Below is a small trained network, with its code and all its weights. Each question gives an input and a class and asks what happens when units are switched off, that is, made to give their printed mean instead of their output.

import numpy as np


def w(rows, s, z=0):
    codes = np.array(rows[::2]) - 128.0
    scale = np.full(codes.shape[1], s)
    scale[-1] = z or s
    return codes * scale


def norm(h):
    return h / np.sqrt((h * h).mean(-1, keepdims=True) + 1e-5)


def f(y):
    return y / 2 * (1 + np.tanh(0.7978845608 * (y + 0.044715 * y**3)))


def log_softmax(a):
    a = a - a.max(-1, keepdims=True)
    return a - np.log(np.exp(a).sum(-1, keepdims=True))


def net(x, mask):
    res = np.array(x, float).reshape(1, 6) / 4 @ E
    u = 0
    for l in range(3):
        y = f(norm(res) @ A[l][:, :-1].T + A[l][:, -1])
        res = res + np.where(mask[u : u + 16], y, B[l][:, -1]) @ B[l][:, :-1]
        u += 16
    return log_softmax(norm(res)[-1] @ U[:, :-1].T + U[:, -1])


A, B = {}, {}
E = w([
[129,94,105,70,214,190,108,202,93,109,122,200],'x0',
[97,176,87,103,28,179,78,126,116,167,132,203],'x1',
[81,132,67,97,103,170,253,177,151,115,91,89],'x2',
[2,146,116,137,169,124,90,139,209,158,170,107],'x3',
[156,77,198,122,88,220,60,160,165,109,87,54],'x4',
[97,127,141,68,144,111,126,58,131,178,36,139],'x5',
],0.0083)
A[0] = w([
[162,92,167,189,77,93,165,198,3,119,106,138,23],'0.n0',
[130,132,70,153,150,81,204,93,95,153,165,152,14],'0.n1',
[172,186,200,181,182,144,67,92,78,151,164,169,42],'0.n2',
[91,166,118,206,92,60,129,120,121,149,148,32,88],'0.n3',
[154,125,75,238,127,106,125,228,85,116,172,84,41],'0.n4',
[118,244,94,98,11,157,90,176,42,175,86,163,91],'0.n5',
[123,48,165,167,102,99,73,80,100,153,197,142,135],'0.n6',
[169,98,98,165,77,114,119,240,125,146,203,111,60],'0.n7',
[185,147,218,135,216,136,216,108,112,132,159,70,81],'0.n8',
[107,222,183,105,162,201,166,114,91,114,104,87,60],'0.n9',
[111,110,44,143,76,140,220,185,173,85,54,100,13],'0.n10',
[241,48,108,86,65,98,156,142,104,170,102,152,168],'0.n11',
[174,111,84,162,90,117,124,170,185,183,90,174,3],'0.n12',
[175,96,123,143,208,113,166,79,168,153,73,102,70],'0.n13',
[104,128,144,112,200,115,133,125,93,91,173,47,95],'0.n14',
[136,219,93,124,175,82,147,119,175,145,112,197,124],'0.n15',
],0.0066,0.0049)
B[0] = w([
[126,169,174,121,168,136,176,94,119,148,161,135,171],'0.n0',
[134,71,105,76,70,100,113,161,103,132,156,94,163],'0.n1',
[146,116,133,122,130,109,126,139,186,137,119,175,185],'0.n2',
[102,147,86,74,150,155,89,110,150,40,107,134,201],'0.n3',
[71,164,189,110,97,84,148,136,103,105,83,175,178],'0.n4',
[94,31,162,172,146,134,162,82,122,108,150,136,246],'0.n5',
[132,123,128,90,109,106,179,158,181,114,124,156,206],'0.n6',
[75,171,172,106,100,98,141,157,97,114,55,139,183],'0.n7',
[121,2,104,176,92,155,135,103,121,110,150,152,184],'0.n8',
[144,128,98,145,134,113,118,122,125,180,104,140,119],'0.n9',
[174,130,100,116,137,131,178,155,225,147,91,175,193],'0.n10',
[87,167,145,93,169,143,123,99,164,141,194,91,255],'0.n11',
[138,112,125,188,120,136,122,122,108,121,100,148,103],'0.n12',
[63,100,175,153,113,134,131,87,116,124,109,188,160],'0.n13',
[66,108,132,175,112,146,112,125,137,106,152,162,154],'0.n14',
[142,82,143,113,71,131,70,200,97,155,134,44,191],'0.n15',
],0.01,0.0047)
A[1] = w([
[149,100,158,136,163,93,128,144,140,116,97,75,92],'1.n0',
[245,125,131,120,125,138,171,88,52,127,103,123,109],'1.n1',
[120,141,51,151,155,45,148,106,91,130,153,164,132],'1.n2',
[82,175,119,143,170,142,97,144,156,170,168,86,2],'1.n3',
[201,155,121,187,156,88,59,121,153,135,141,152,34],'1.n4',
[130,162,105,201,58,92,116,102,154,136,120,79,66],'1.n5',
[122,93,190,106,111,102,84,140,123,130,141,138,175],'1.n6',
[131,113,101,106,205,157,109,188,73,108,122,159,119],'1.n7',
[106,156,107,130,63,184,105,113,126,160,146,180,75],'1.n8',
[138,167,129,147,104,121,135,176,94,80,132,132,46],'1.n9',
[120,126,135,100,129,123,126,90,83,165,55,112,67],'1.n10',
[139,161,123,122,48,181,118,105,113,167,155,169,124],'1.n11',
[142,113,148,140,140,161,118,136,153,137,138,87,96],'1.n12',
[176,153,115,131,90,109,150,64,127,95,127,91,109],'1.n13',
[143,138,72,135,118,144,155,161,162,148,137,118,60],'1.n14',
[131,121,173,143,114,181,100,139,157,126,79,96,117],'1.n15',
],0.012,0.006)
B[1] = w([
[149,80,119,110,141,128,176,155,66,93,175,140,141],'1.n0',
[37,158,139,159,196,173,82,167,206,171,211,97,178],'1.n1',
[202,82,141,107,99,238,65,201,59,138,126,55,191],'1.n2',
[81,157,226,76,210,181,148,144,165,117,163,96,143],'1.n3',
[162,128,208,85,108,92,123,159,169,112,47,156,145],'1.n4',
[209,140,79,100,158,133,126,58,92,48,144,143,160],'1.n5',
[100,129,97,98,70,129,215,153,170,156,85,131,254],'1.n6',
[152,170,27,138,73,107,93,2,167,31,145,111,203],'1.n7',
[120,40,175,198,179,116,156,134,98,59,148,115,162],'1.n8',
[104,214,138,131,108,112,127,155,110,135,124,161,141],'1.n9',
[101,201,117,143,186,59,156,175,60,158,73,173,146],'1.n10',
[117,50,128,127,225,104,158,188,129,82,140,93,176],'1.n11',
[136,106,105,94,42,144,124,156,104,144,196,178,145],'1.n12',
[131,165,70,107,157,155,84,87,145,74,145,153,170],'1.n13',
[172,142,127,158,163,169,152,144,149,144,53,132,145],'1.n14',
[154,158,63,107,110,93,103,157,22,159,158,68,200],'1.n15',
],0.0084,0.0072)
A[2] = w([
[81,134,198,112,160,138,91,153,177,125,140,95,74],'2.n0',
[107,37,169,224,150,150,132,99,101,109,130,115,42],'2.n1',
[143,154,168,144,183,165,120,125,117,136,181,142,91],'2.n2',
[87,134,126,111,199,157,95,113,129,158,138,97,152],'2.n3',
[126,123,126,145,113,110,55,149,114,144,147,135,87],'2.n4',
[154,156,112,143,164,161,56,81,125,80,105,152,94],'2.n5',
[180,138,192,119,107,83,65,123,151,147,118,185,70],'2.n6',
[149,82,170,131,159,70,75,131,125,108,143,138,136],'2.n7',
[160,145,160,141,108,149,127,180,113,65,162,107,103],'2.n8',
[89,175,126,117,178,172,101,143,157,126,195,118,107],'2.n9',
[190,105,175,119,147,103,90,150,128,135,123,151,119],'2.n10',
[182,118,96,122,93,131,64,175,72,178,151,57,2],'2.n11',
[129,193,192,203,105,124,146,179,116,104,165,144,42],'2.n12',
[114,138,102,119,70,145,193,143,140,135,148,113,150],'2.n13',
[114,133,148,98,189,60,130,47,57,250,28,123,133],'2.n14',
[168,162,95,181,156,171,196,168,146,177,119,107,78],'2.n15',
],0.011,0.0046)
B[2] = w([
[164,156,118,173,135,167,224,88,132,255,156,136,194],'2.n0',
[83,52,161,194,159,107,104,103,59,80,171,166,213],'2.n1',
[75,117,170,167,75,156,178,135,200,213,122,66,148],'2.n2',
[128,178,170,198,57,127,123,150,107,144,155,110,200],'2.n3',
[158,111,99,117,206,167,152,144,132,113,40,68,128],'2.n4',
[173,180,67,84,112,92,162,62,141,43,162,108,169],'2.n5',
[166,84,64,132,176,170,200,140,201,179,20,134,161],'2.n6',
[105,77,55,136,170,208,201,164,149,110,57,70,171],'2.n7',
[110,193,114,132,204,121,141,165,88,178,103,133,220],'2.n8',
[154,170,234,115,81,95,148,29,110,184,168,120,229],'2.n9',
[64,121,103,95,139,192,176,103,178,187,77,90,141],'2.n10',
[226,105,115,52,124,85,59,189,55,243,129,43,196],'2.n11',
[116,197,132,181,204,120,4,193,128,121,116,174,170],'2.n12',
[124,67,166,96,130,84,54,94,129,209,74,153,254],'2.n13',
[148,196,161,163,150,118,83,231,139,69,143,198,219],'2.n14',
[171,83,154,115,114,121,151,83,220,180,70,134,169],'2.n15',
],0.0079,0.0057)
U = w([
[76,3,133,178,166,149,145,144,100,80,147,123,170],'0',
[153,90,99,94,134,162,178,161,222,165,28,129,145],'1',
[162,107,113,73,111,134,78,184,64,192,142,58,192],'2',
[96,174,191,158,123,160,163,93,155,185,191,112,121],'3',
[147,165,53,91,96,130,107,67,142,19,147,124,146],'4',
[102,193,152,155,150,108,98,220,110,91,95,196,175],'5',
[119,87,150,118,72,90,106,119,148,152,114,180,4],'6',
],0.019,0.0022)

Each question gives the input, the list of numbers given to net, and the class t.
The units are the neurons (one row each of A and B). Each row of codes is followed by its name. A weight is (code - 128) times the scale printed after its matrix; where a second scale follows, it is the last column's (A, B and U).
mask holds one flag per neuron, layer by layer. A switched-off neuron (its flag False) gives its mean, the last column of its row in B, instead of its output. The means were averaged over made-up inputs and are rounded, as every weight is.
A unit's drop is (log p(t) with every unit on - log p(t) with that unit switched off) / (log p(t) with every unit on - log p(t) with every unit switched off).
The circuit of an input: a set's keep is (log p(t) with only the set's units on - log p(t) with every unit switched off) / (log p(t) with every unit on - log p(t) with every unit switched off). Starting from the 12 units with the biggest drops (on a tie, the unit counted first), units are removed one at a time, each time the one whose removal leaves the highest keep (on an exact tie, the one counted first), for as long as the keep stays at least 0.8.
units of the circuit, in order: the units of the circuit, biggest drop first
unit that matters most: the unit with the biggest drop
k most important neurons: the k neurons with the biggest drops, biggest first
top k neurons in layer l: the k neurons of layer l with the biggest drops, biggest first
input [1,8,3,8,-5,7], class 0: units of the circuit, in order	1.n8, 1.n11
input [-3,4,-7,8,-8,8], class 2: units of the circuit, in order	1.n2
input [-8,1,-1,-6,2,-8], class 4: 3 most important neurons	1.n13, 0.n3, 1.n5
input [8,4,6,1,7,-3], class 4: top 3 neurons in layer 1	1.n7, 1.n2, 1.n6
input [7,-6,4,-2,-2,8], class 5: 2 most important neurons	0.n13, 1.n10
input [-7,-7,-8,4,0,-7], class 1: units of the circuit, in order	1.n4, 2.n6, 2.n7
input [-3,-3,7,8,0,6], class 3: 3 most important neurons	1.n6, 1.n3, 0.n6
input [2,-5,-7,-3,0,8], class 5: 2 most important neurons	2.n14, 0.n13
input [-6,4,4,5,-5,0], class 4: 4 most important neurons	1.n5, 0.n11, 0.n3, 1.n15
input [-5,5,3,5,-5,-5], class 0: 4 most important neurons	0.n11, 1.n8, 1.n15, 1.n7
input [8,5,7,-5,8,0], class 2: top 3 neurons in layer 1	1.n15, 1.n6, 1.n13
input [-4,6,4,-8,3,-8], class 3: units of the circuit, in order	0.n0, 1.n1
input [-7,-2,6,1,-1,8], class 5: units of the circuit, in order	2.n14, 1.n10
input [8,-2,0,7,-7,-3], class 4: units of the circuit, in order	1.n7
input [8,3,4,-3,0,8], class 4: 2 most important neurons	1.n7, 2.n5
input [1,4,-2,-4,6,7], class 5: 3 most important neurons	2.n14, 1.n10, 0.n15
input [-7,6,-5,-2,5,-6], class 4: 2 most important neurons	1.n5, 1.n13
input [6,2,-1,-7,2,-2], class 3: 2 most important neurons	1.n1, 0.n0
input [1,-4,-5,-8,-8,5], class 2: 3 most important neurons	1.n2, 2.n11, 0.n1
input [-7,-3,1,-3,0,6], class 4: unit that matters most	1.n13
input [-5,-4,-3,3,-1,-3], class 4: 3 most important neurons	0.n3, 0.n5, 1.n8
input [-5,7,-5,0,-8,3], class 2: 3 most important neurons	1.n2, 2.n11, 0.n13
input [6,2,1,3,4,7], class 5: 2 most important neurons	1.n10, 2.n14
input [0,2,-8,-8,-3,-5], class 1: 2 most important neurons	0.n2, 1.n4
input [-7,1,0,-8,-1,-3], class 3: top 2 neurons in layer 1	1.n1, 1.n7
input [-3,8,2,8,-5,0], class 0: top 2 neurons in layer 0	0.n11, 0.n5
input [5,-6,3,7,3,-7], class 3: units of the circuit, in order	2.n9
input [-7,7,7,4,5,0], class 0: top 2 neurons in layer 1	1.n8, 1.n6
input [-6,-8,7,-7,1,-3], class 0: top 2 neurons in layer 0	0.n8, 0.n13
